Here is a tiny trained network, its code and every weight. The questions are about switching its units off for an input and a class, where a switched-off unit gives its printed mean instead of its output.

import numpy as np


def w(rows, s, z=0):
    codes = np.array(rows[::2]) - 128.0
    scale = np.full(codes.shape[1], s)
    scale[-1] = z or s
    return codes * scale


def norm(h):
    return h / np.sqrt((h * h).mean(-1, keepdims=True) + 1e-5)


def f(y):
    return y / 2 * (1 + np.tanh(0.7978845608 * (y + 0.044715 * y**3)))


def log_softmax(a):
    a = a - a.max(-1, keepdims=True)
    return a - np.log(np.exp(a).sum(-1, keepdims=True))


def net(x, mask):
    res = np.array(x, float).reshape(1, 4) / 4 @ E
    u = 0
    for l in range(2):
        y = f(norm(res) @ A[l][:, :-1].T + A[l][:, -1])
        res = res + np.where(mask[u : u + 9], y, B[l][:, -1]) @ B[l][:, :-1]
        u += 9
    return log_softmax(norm(res)[-1] @ U[:, :-1].T + U[:, -1])


A, B = {}, {}
E = w([
[59,122,104,43,152],'x0',
[138,120,92,92,197],'x1',
[170,254,121,111,103],'x2',
[167,106,208,87,147],'x3',
],0.004)
A[0] = w([
[142,197,3,133,204,253],'0.n0',
[227,126,217,146,114,154],'0.n1',
[232,110,146,140,109,86],'0.n2',
[201,204,188,105,154,191],'0.n3',
[101,51,98,152,126,130],'0.n4',
[44,118,39,71,177,121],'0.n5',
[110,145,62,34,195,32],'0.n6',
[149,220,116,219,7,198],'0.n7',
[118,212,60,218,77,163],'0.n8',
],0.0065,0.0022)
B[0] = w([
[152,54,90,71,122,236],'0.n0',
[129,48,145,89,160,206],'0.n1',
[85,128,135,37,111,154],'0.n2',
[163,23,7,152,139,216],'0.n3',
[238,119,194,183,235,170],'0.n4',
[71,158,171,179,34,201],'0.n5',
[89,141,34,255,158,177],'0.n6',
[151,78,140,75,181,252],'0.n7',
[128,69,200,111,236,217],'0.n8',
],0.0047,0.0044)
A[1] = w([
[159,96,60,126,145,212],'1.n0',
[120,101,148,218,120,168],'1.n1',
[249,114,191,150,162,174],'1.n2',
[194,127,69,96,117,59],'1.n3',
[118,153,131,82,110,170],'1.n4',
[86,169,119,145,85,76],'1.n5',
[95,131,152,101,185,131],'1.n6',
[62,105,151,118,158,123],'1.n7',
[175,86,131,175,163,254],'1.n8',
],0.011,0.0019)
B[1] = w([
[146,60,217,114,103,218],'1.n0',
[130,138,146,51,212,175],'1.n1',
[101,89,76,118,111,254],'1.n2',
[97,132,158,90,171,165],'1.n3',
[239,70,158,140,89,124],'1.n4',
[127,122,86,151,100,130],'1.n5',
[49,152,166,96,169,161],'1.n6',
[141,255,156,123,139,167],'1.n7',
[143,106,164,8,135,242],'1.n8',
],0.0058,0.0079)
U = w([
[194,176,159,209,44,39],'0',
[82,141,9,249,88,166],'1',
[213,139,105,254,89,2],'2',
[95,221,155,142,162,123],'3',
[155,36,171,40,172,204],'4',
[211,172,107,189,88,10],'5',
],0.01,0.0038)

Each question gives the input, the list of numbers given to net, and the class t.
The units are the neurons (one row each of A and B). Each row of codes is followed by its name. A weight is (code - 128) times the scale printed after its matrix; where a second scale follows, it is the last column's (A, B and U).
mask holds one flag per neuron, layer by layer. A switched-off neuron (its flag False) gives its mean, the last column of its row in B, instead of its output. The means were averaged over made-up inputs and are rounded, as every weight is.
A unit's drop is (log p(t) with every unit on - log p(t) with that unit switched off) / (log p(t) with every unit on - log p(t) with every unit switched off).
most important unit: the unit with the biggest drop
k most important neurons: the k neurons with the biggest drops, biggest first
k most important neurons of layer l: the k neurons of layer l with the biggest drops, biggest first
drop of u: that unit's drop, to one decimal
input [3,0,-3,2], class 3: most important unit	0.n3
input [2,0,1,-2], class 1: 4 most important neurons of layer 1	[1.n8; 1.n0; 1.n5; 1.n3]
input [5,-7,-8,-7], class 3: 2 most important neurons of layer 0	[0.n3; 0.n0]
input [8,7,6,4], class 1: 2 most important neurons of layer 1	[1.n8; 1.n1]
input [5,0,-3,-7], class 1: 2 most important neurons of layer 0	[0.n5; 0.n7]
input [6,2,-2,-8], class 1: 2 most important neurons	[0.n5; 1.n8]
input [5,-2,3,-2], class 1: 2 most important neurons of layer 0	[0.n5; 0.n6]
input [4,1,2,-5], class 1: 2 most important neurons	[0.n5; 1.n8]
input [6,-1,-6,-7], class 1: 2 most important neurons of layer 1	[1.n8; 1.n0]
input [8,8,-7,-8], class 1: 3 most important neurons	[0.n5; 1.n8; 0.n8]
input [7,-5,-3,-6], class 3: 2 most important neurons of layer 0	[0.n4; 0.n3]
input [6,3,4,-5], class 1: 2 most important neurons of layer 0	[0.n5; 0.n6]
input [3,3,-2,5], class 3: 2 most important neurons of layer 0	[0.n3; 0.n0]
input [8,0,-5,8], class 3: most important unit	1.n7
input [5,0,-4,7], class 3: 2 most important neurons of layer 1	[1.n7; 1.n0]
input [7,-6,0,3], class 1: 2 most important neurons of layer 0	[0.n8; 0.n7]
input [7,1,-3,0], class 3: drop of 1.n2	0.2
input [7,3,-2,5], class 3: drop of 1.n7	0.1
input [7,0,0,1], class 1: drop of 0.n4	0.0
